(in the rows, 128 means zero)
Each row of numbers belongs to one of the elements below and depends on some of the facts about them. Some rows are named. Which element is each other row?

Named rows:
[117 155 107  76 119 140 158 146 126 127  93 127  93 130 104 125 114 126
 139 120 118  73 128 123 134 109 124 134 135 172] -> k949
[ 91 180 117 103  86 156  78  88 118 158 107 100 142  97 140 157 101 119
 168 145  85  79 109 151 131  61 190 154 154 146] -> k333
[135 136 121  84 122 135 120 131 123 121  88 124 117 194 107 145 117 138
 139 128 126  88 135 112 152  73  81 113 131 162] -> k225
[136 104 103 156 120 153 115 129 147 143 202  93 120 152 147 117 149 136
 110 129 145 108 126 130 174 122 145  51 138 168] -> k750
[124 160 143  82  98 124 119 133 137 128  50 142 166 167 102 136 118 169
 104 128 102  81 123 157 147 111 134 107 138 146] -> k458
[144 117 117  61 158 136 132 110  75 135  92 136 209 147 120  82 110 134
  88 184 169 153 155 180 136 139  57 134 147 104] -> k927
[113 158 113 178 110 107  88  91 132 137 157  99 156  90 137 112 125 151
  83 146 128 106 123 166 129 131 166  85 149 152] -> k281
[123 127 133 105 119 146 131 127 134 148  76 110 140 139 120 134 118 131
 153 123 122  93 122 150 148  99 150 117 135 147] -> k483
[149 108 123  52 164 157 167 118 112 144 102 137 164 169 130  97 132 144
  91 178 143 118 157 138 150 132  89 109 118  92] -> k161
[122 143 148 152 123  95 112  89 160 116  64  85 134 145 106 147  83 144
 141 138 109  83 119 124 119  90 151 123 106 139] -> k754
[119 138 124  92 104 137 146 132 145 137 100  95 123 149 112 145 110 123
 138 131 127 104 139 149 136  88 138 116 144 156] -> k585
[132 127 131  71 134 163 161  88 117 165 128 159 153 141 137 113 149 135
  89 180 115  98 130 161 133  97  94 123 130  89] -> k156
[124 125 131 102 123 147 134 130 132 149  74 107 140 138 121 133 120 130
 154 121 126  97 126 149 147  99 148 116 134 145] -> k405
[149 116 123 153 164 134 141  81 142 122 113  93 146 116 136 102  75 143
 125 178 129  87 131 105 138 159 158 142  86  80] -> k678
[118 169 122 128 116  96  60 103  89 129 115 141 206 124 121  93 144 172
  51 153 137 125 127 186 132 132 104  76 164 161] -> k536
[125 124 115 139 147 140 109 106 119 159 149 107 138 116 149 103 167 143
 106 140 135 101 131 135 148 113 149  62 130 151] -> k866
[136  95 115 125 134 149 139  93 114 126 171 129 156 146 123  97  96 108
 114 169 154 133 107 166 142 131  67 141 136 124] -> k507
[145 120 101 111 108 196 121 108 129 152 179 113 166 143 160 130  98 133
 127 173 128 103 128 149 182 129 158 136 150  93] -> k691
[136 124 115 130 130 139 147  89 127 134 145 106 164 113 131 110  86 124
 105 179 144 125 136 165 132 139 124 147 137  98] -> k986

Facts:
k889: η 565; δ lestiski; α k434
k965: σ k778; η 92; δ lestiski
k542: η 92; δ lestiski
k348: σ k686; η 565; δ lestiski
k335: σ k33; η 92; δ lestiski
k89: η 565; δ beriklir
k750: σ k963; η 565; δ beriklir; α k564
k991: σ k588; η 565; δ beriklir
k481: σ k927; η 92; δ lestiski
k33: σ k156; η 92; δ migruk
k405: σ k866; η 565; δ lestiski; α k479
k359: σ k397; η 92; δ beriklir
k380: σ k231; η 92; δ lestiski; α k250
k107: σ k509; η 92; δ migruk
k504: η 92; δ migruk
k475: σ k632; η 92; δ migruk
k98: σ k747; η 565; δ migruk
k161: η 565; δ migruk; α k889
k250: σ k949; η 92; δ migruk
k371: η 92; δ lestiski; α k348
k544: σ k479; η 565; δ beriklir; α k930
k754: σ k614; η 92; δ lestiski
k51: η 92; δ migruk
k927: η 92; δ migruk; α k186
k434: σ k870; η 92; δ migruk
k483: σ k434; η 565; δ lestiski
k412: σ k926; η 92; δ migruk; α k704
k545: η 92; δ lestiski; α k448
k656: η 92; δ lestiski; α k754
k238: σ k539; η 92; δ migruk; α k656
k751: σ k90; η 92; δ beriklir
k811: σ k792; η 92; δ beriklir
k156: σ k542; η 565; δ migruk; α k39
k848: σ k238; η 92; δ beriklir
k870: σ k592; η 92; δ beriklir
k686: σ k76; η 92; δ lestiski
k570: σ k714; η 92; δ lestiski
k585: σ k573; η 92; δ lestiski
k397: η 92; δ beriklir; α k646
k788: σ k544; η 92; δ beriklir
k936: σ k585; η 92; δ migruk
k509: σ k504; η 92; δ lestiski
k259: σ k785; η 92; δ lestiski
k966: σ k328; η 565; δ beriklir
k219: σ k966; η 92; δ beriklir; α k623
k812: σ k444; η 565; δ beriklir; α k76
k695: σ k612; η 92; δ beriklir; α k280
k246: η 565; δ lestiski; α k550
k413: η 92; δ beriklir; α k866
k588: σ k161; η 92; δ lestiski
k536: σ k481; η 92; δ beriklir
k117: σ k59; η 92; δ lestiski
k492: η 92; δ beriklir; α k832
k120: σ k760; η 565; δ beriklir
k281: σ k354; η 565; δ beriklir
k753: σ k117; η 92; δ migruk
k163: σ k219; η 565; δ lestiski
k760: σ k405; η 92; δ migruk
k550: η 92; δ migruk
k59: σ k908; η 92; δ lestiski
k943: σ k510; η 565; δ migruk
k977: σ k89; η 92; δ lestiski
k479: σ k106; η 92; δ lestiski; α k238
k352: η 92; δ migruk
k390: σ k39; η 92; δ migruk
k22: σ k656; η 92; δ beriklir
k333: σ k4; η 92; δ lestiski
k673: σ k995; η 92; δ beriklir; α k861
k192: σ k788; η 565; δ lestiski
k39: σ k707; η 92; δ lestiski; α k246
k861: σ k484; η 92; δ beriklir
k707: η 565; δ lestiski
k930: σ k830; η 565; δ migruk
k612: σ k371; η 565; δ lestiski
k370: σ k352; η 92; δ migruk; α k530
k792: σ k986; η 565; δ beriklir
k592: σ k120; η 92; δ beriklir
k354: σ k811; η 92; δ beriklir; α k18
k539: σ k178; η 92; δ migruk
k963: σ k51; η 92; δ lestiski; α k33
k567: σ k186; η 92; δ migruk
k350: σ k6; η 92; δ lestiski
k625: σ k377; η 92; δ lestiski; α k529
k368: σ k848; η 92; δ lestiski
k484: η 92; δ migruk
k530: σ k483; η 565; δ beriklir
k458: σ k991; η 92; δ lestiski
k186: σ k448; η 565; δ beriklir
k6: σ k273; η 92; δ beriklir
k510: σ k889; η 92; δ beriklir
k866: σ k521; η 92; δ beriklir; α k163
k273: σ k390; η 92; δ beriklir
k507: σ k704; η 92; δ migruk
k521: η 565; δ migruk
k58: σ k359; η 565; δ lestiski
k446: σ k678; η 565; δ lestiski; α k259
k328: σ k625; η 92; δ migruk
k830: η 565; δ lestiski; α k927
k949: σ k107; η 565; δ lestiski
k678: σ k348; η 92; δ migruk
k231: σ k225; η 565; δ beriklir
k271: σ k623; η 92; δ lestiski
k627: σ k653; η 565; δ migruk; α k963
k778: σ k259; η 92; δ migruk; α k949
k18: σ k702; η 92; δ beriklir
k986: σ k651; η 92; δ migruk
k280: σ k70; η 92; δ beriklir
k76: η 565; δ beriklir; α k4
k908: σ k529; η 565; δ lestiski
k70: σ k271; η 565; δ lestiski
k651: σ k627; η 92; δ beriklir
k926: σ k695; η 92; δ migruk
k832: σ k280; η 92; δ lestiski
k939: σ k550; η 92; δ migruk; α k678
k573: σ k598; η 92; δ beriklir
k225: σ k61; η 92; δ lestiski
k997: σ k753; η 92; δ migruk
k448: η 92; δ migruk; α k156
k4: σ k965; η 92; δ beriklir; α k536
k444: σ k530; η 92; δ lestiski
k785: η 92; δ beriklir
k702: σ k350; η 565; δ lestiski
k632: η 92; δ beriklir
k704: η 92; δ beriklir; α k110
k653: σ k475; η 565; δ migruk
k747: σ k413; η 92; δ beriklir
k207: σ k691; η 565; δ migruk
k106: σ k750; η 92; δ lestiski; α k585
k529: σ k246; η 92; δ beriklir; α k6
k714: σ k98; η 565; δ beriklir
k178: σ k997; η 92; δ migruk
k646: η 565; δ migruk
k110: η 92; δ beriklir
k61: η 92; δ migruk
k623: η 92; δ lestiski; α k335
k598: σ k564; η 565; δ beriklir; α k966
k614: σ k110; η 565; δ lestiski
k922: η 92; δ lestiski
k691: σ k22; η 92; δ migruk; α k695
k995: σ k58; η 565; δ migruk
k564: σ k922; η 92; δ beriklir; α k22
k377: σ k507; η 92; δ migruk
k90: σ k936; η 92; δ lestiski

Which element is each row?
No name comes twice in this set of rows, the named rows included.
[114 146 117  19 119 122  83 122 147  99  96   4 148 245 119 172  76 127
 137 188 137 152 200  88 140  43 147  85 120 156] -> k830
[140 138 106 129  84 188 105  97 139 144 191 126 170 144 155 140  88 143
 114 174 110  89 111 157 180 130 164 142 151  94] -> k207
[130 141 137  65 122 133 133 143 126 138  41 129 161 167 105 128 127 156
 119 128 122  95 141 147 147 110 127 101 134 144] -> k588
[122 112 126 120 117 130 120 129 117 127  95 110 148 146 103 119 100 110
 156 118 149 125 109 170 142 108  96 130 148 175] -> k625
[144 191  94 118 107 146  41 140  95 104  46 124 178 131 126 130  55 185
 159 126 110  51 125 104 186 156 179 158 140 142] -> k977
[103 142  90 103 160 166  84  89  83 184 159  73 128  76 176 108 168 109
 148 164 134 111 150 120 135  72 180  90 142 143] -> k785
[155 156  68 119 175 153  45 139  62 130 100  98 164 110 161  82 118 177
 137 144 156  81 164  75 190 166 167  94 129 141] -> k89
[129 150 137 164 126 108 108 106 156 115  50  85 144 114 113 134  69 158
 154 129 108  66 116 118 137 137 193 134 101 131] -> k446
[ 93 194 111 100  75 119 142 134 168 154 153  77 169  76 139 119 140 164
  34 158 110 116 163 197 123 156 251  57 170 144] -> k861
[156  71 104 107 139 186 172 125 144 140 191 101 126 175 143 115 109 109
 130 162 159 124 137 131 175 131 107 114 126 111] -> k51

The same elements again, as new rows of numbers:
Known rows:
[129 149 156 159 121 101 124 105 113  96 127 103 105 153 162 144 138 155
 180 127 124  62 115 128 151  99 116  50  92 139] -> k444
[108 149 199 163 121 122 123 132 144  59 113 131 105 133 176 144 144 143
 172 136  89  90 125 143 123  80 166  79  78 185] -> k564
[106 125 190 163 120 124 148 149  99  66 101 120 108 120 174 147 117 138
 197 107 112  98 135 159 123 118 115  77 110 141] -> k219
[124 136 167 152 131  95 133 115 112  90 138 108  98 154 163 143 141 146
 173 120 125  67 124 135 141  92 118  60  98 154] -> k335
[133 144 172 133 138 107 135 126  92  55  98 140 121 140 188 157 164 112
 167  97 107 107 154 139 137 103 148  23 103 143] -> k811
[127 169 143 162  89 140 108 109 123  83  72 117 139 138 161 144 137 166
 188 137 106  75 103 124 162 131 139  38  94 119] -> k120
[110 116 143 146 138 114 147 115 113  99 142 118 113 174 154 159 127 155
 180 105 133  63 132 131 164  70 142  56 113 176] -> k702
[117 127 165 145 147 103 142 100 109  81 118 109 118 118 166 138 151 155
 177 133 122 109 119 145 139  79 149  73 109 132] -> k943
[123 118 185 125 140 134 135 115 131  74  93 147  95 136 182 121 151 134
 169 120 117  79 106 134 148 135 129  86 112 167] -> k788
[ 96 135 189 151 112 130 119 128 132  72 101 119 136 147 145 144 159 155
 151 117 104  95 147 143 109 113 136  82 130 151] -> k397
[112 133 174 147 115 124 133 131 119  69 100 129 121 138 165 143 145 144
 171 119 108  90 128 143 133 110 143  66 110 156] -> k861
[113 133 174 147 115 123 133 131 119  68 100 130 121 137 167 142 144 143
 171 119 108  89 127 143 134 109 143  64 110 156] -> k186
[117 137 168 148 112 125 132 129 118  70  97 129 121 137 169 142 142 145
 176 122 108  86 121 141 140 111 145  60 105 153] -> k812
[135 127 147 144  91  64 148 135  99  82 150 103 104 146 153 126 146 147
 161 136 127  64 105 151 130  91 127  53 102 155] -> k908
[117 131 171 145 117 123 137 133 117  67 100 132 116 135 172 141 140 141
 177 119 108  87 122 144 141 108 146  62 104 160] -> k714
[103 120 186 164 151 106 152 117  93  80 118  95 110 103 165 144 127 153
 195 121 125 120 134 162 119  89 116  91 117 113] -> k507
[140 148 172 129 146 100 133 123  81  50  97 142 122 142 194 163 175 100
 162  88 106 114 168 136 135 102 149   4 104 136] -> k651
[131 159 149 163 113 106 114  99 115 100 120  98 112 154 158 145 138 163
 182 132 124  58 110 123 156 106 113  43  90 128] -> k405
[ 94  97 128 133 158 133 161 101 112  96 122 123 143 151 150 164 130 170
 187 111 133 103 131 139 174  45 185  70 132 167] -> k390

Which element is each row?
No name comes twice in this set of rows, the named rows included.
[128 121 185 132 154 108 129  96 128  97 130 121  77 155 170 122 154 140
 162 119 133  58 110 123 146 121  98  87 109 161] -> k963
[109 156 208 169 125 120 123 134 154  54 118 133  95 129 186 144 143 141
 176 145  81  88 119 142 124  64 178  82  58 201] -> k598
[110 126 164 144 118 128 139 133 118  71 101 134 124 143 167 147 138 145
 176 115 110  87 127 142 145 102 152  62 111 165] -> k18
[127 118 145 137 113  75 158 120  96  74 131 105 121 111 158 120 154 155
 166 148 124 104  98 160 132  77 157  68 111 137] -> k238
[119 151 191 168 138  93 126 116 134  81 151 110  82 148 176 145 140 144
 175 136 108  66 120 134 134  63 140  72  66 181] -> k90
[119 135 172 143 120 119 135 131 112  65  99 132 119 137 173 145 147 136
 173 116 108  92 131 142 137 108 146  54 106 155] -> k281
[120 127 161 141  89 104 142 144 111  64 107 125 126 133 158 131 148 145
 163 129 109  87 115 153 128 110 149  62 112 157] -> k529
[ 98 135 176 153 139 112 120  93 125  88 113  94 137 129 139 140 166 172
 155 133 117 113 139 142 116  85 140  88 129 118] -> k521
[132 165 144 166 109 110 111  95 116 102 115  96 114 153 157 146 136 166
 185 134 123  55 107 119 161 109 113  40  87 122] -> k483
[ 98 131 176 156 128 107 120 111 127  97 141 100 123 172 132 152 153 164
 151 112 124  72 151 133 120  87 119  77 128 153] -> k707
[127 139 172 138 130 112 135 128 101  59  99 136 120 138 182 151 156 123
 170 106 107 100 143 140 138 106 147  36 104 150] -> k354
[101 106 132 141 142 123 153 115 114 105 143 122 123 184 149 168 120 162
 183  97 136  62 137 131 176  59 154  55 120 188] -> k350
[110 149 199 168 158 102 131 102 144  68 136 112  92 111 185 140 149 153
 180 158  95 108 113 145 129  34 183  93  60 175] -> k936
[140 122 137 139  74  48 155 145  92  79 157 101 107 141 147 116 148 148
 154 143 128  61  94 159 126  91 130  52 103 157] -> k117
[ 92 132 195 159 113 130 122 135 126  72 101 114 133 140 145 146 150 155
 158 112 106  99 152 150 103 117 125  86 132 142] -> k704

